Here is a tiny trained network, its code and every weight. The questions are about switching its units off for an input and a class, where a switched-off unit gives its printed mean instead of its output.

import numpy as np


def w(rows, s, z=0):
    codes = np.array(rows[::2]) - 128.0
    scale = np.full(codes.shape[1], s)
    scale[-1] = z or s
    return codes * scale


def f(y):
    return y / 2 * (1 + np.tanh(0.7978845608 * (y + 0.044715 * y**3)))


def log_softmax(a):
    a = a - a.max(-1, keepdims=True)
    return a - np.log(np.exp(a).sum(-1, keepdims=True))


def net(x, mask):
    res = np.array(x, float).reshape(1, 5) / 4 @ E
    y = f(res @ A[0][:, :-1].T + A[0][:, -1])
    res = res + np.where(mask, y, B[0][:, -1]) @ B[0][:, :-1]
    return log_softmax(res[-1] @ U[:, :-1].T + U[:, -1])


A, B = {}, {}
E = w([
[75,50,198,173,131,124,86,77,35,73],'x0',
[114,137,141,112,150,75,137,67,138,129],'x1',
[159,163,98,166,249,183,130,60,68,222],'x2',
[114,122,135,138,129,130,114,134,145,150],'x3',
[179,109,81,155,132,125,115,130,142,85],'x4',
],0.014)
A[0] = w([
[138,118,92,125,141,168,105,140,104,125,81],'neuron 0',
[136,73,99,101,81,106,145,112,149,89,78],'neuron 1',
[143,57,200,81,8,82,143,156,174,77,2],'neuron 2',
[96,108,164,140,122,85,143,134,68,150,113],'neuron 3',
[125,29,217,185,141,119,76,100,15,86,165],'neuron 4',
[146,137,81,169,208,138,141,132,45,210,71],'neuron 5',
[166,146,134,126,188,162,106,104,81,156,87],'neuron 6',
[148,56,138,155,151,130,143,125,144,113,99],'neuron 7',
[157,224,67,70,141,143,181,151,213,161,177],'neuron 8',
[100,129,115,153,100,174,142,171,85,127,122],'neuron 9',
[123,131,73,171,181,180,152,73,89,163,58],'neuron 10',
[114,119,116,147,194,121,144,129,122,141,80],'neuron 11',
[100,73,155,161,143,149,117,97,79,90,155],'neuron 12',
],0.011,0.0028)
B[0] = w([
[156,132,133,131,129,123,145,140,124,92,146],'neuron 0',
[171,116,135,130,104,98,171,116,132,123,165],'neuron 1',
[68,186,194,188,39,70,210,209,175,103,225],'neuron 2',
[217,166,146,87,66,121,95,122,105,113,165],'neuron 3',
[224,100,33,99,233,190,54,101,54,187,254],'neuron 4',
[108,127,176,196,89,45,169,129,207,103,234],'neuron 5',
[105,179,199,203,53,80,190,171,203,50,198],'neuron 6',
[149,110,127,104,178,94,105,146,174,115,142],'neuron 7',
[238,86,44,40,254,218,42,23,28,188,228],'neuron 8',
[149,114,164,119,158,125,146,76,136,160,147],'neuron 9',
[84,147,172,168,67,99,165,235,190,102,214],'neuron 10',
[100,163,172,149,114,172,131,131,178,151,161],'neuron 11',
[169,101,84,104,197,119,63,77,100,185,196],'neuron 12',
],0.009,0.023)
U = w([
[209,113,26,56,160,229,2,165,46,190,244],'0',
[113,159,194,206,5,101,217,233,173,22,12],'1',
],0.0093,0.0011)

Each question gives the input, the list of numbers given to net, and the class t.
The units are the neurons (one row each of A and B). Each row of codes is followed by its name. A weight is (code - 128) times the scale printed after its matrix; where a second scale follows, it is the last column's (A, B and U).
mask holds one flag per neuron, in row order. A switched-off neuron (its flag False) gives its mean, the last column of its row in B, instead of its output. The means were averaged over made-up inputs and are rounded, as every weight is.
A unit's drop is (log p(t) with every unit on - log p(t) with that unit switched off) / (log p(t) with every unit on - log p(t) with every unit switched off).
The circuit of an input: a set's keep is (log p(t) with only the set's units on - log p(t) with every unit switched off) / (log p(t) with every unit on - log p(t) with every unit switched off). Starting from the 12 units with the biggest drops (on a tie, the unit counted first), units are removed one at a time, each time the one whose removal leaves the highest keep (on an exact tie, the one counted first), for as long as the keep stays at least 0.8.
circuit, biggest first: the units of the circuit, biggest drop first
top k neurons: the k neurons with the biggest drops, biggest first
drop when u is switched off: that unit's drop, to one decimal
input [-3,-3,5,-8,-3], class 1: circuit, biggest first -> neuron 4
input [0,-1,2,4,-1], class 1: top 2 neurons -> neuron 4; neuron 8
input [6,-1,-6,8,-7], class 0: top 2 neurons -> neuron 4; neuron 5
input [6,-3,7,-3,8], class 1: top 2 neurons -> neuron 6; neuron 8
input [-6,-5,-6,4,7], class 0: top 3 neurons -> neuron 8; neuron 5; neuron 6
input [2,4,-2,2,1], class 0: top 3 neurons -> neuron 5; neuron 6; neuron 10
input [-5,-3,-3,7,-7], class 0: drop when neuron 8 is switched off -> 0.2
input [-8,8,-6,-7,4], class 0: drop when neuron 8 is switched off -> 4.3
input [2,-5,3,8,-8], class 1: drop when neuron 8 is switched off -> 2.1
input [-2,-6,4,-4,-7], class 1: drop when neuron 4 is switched off -> 0.3
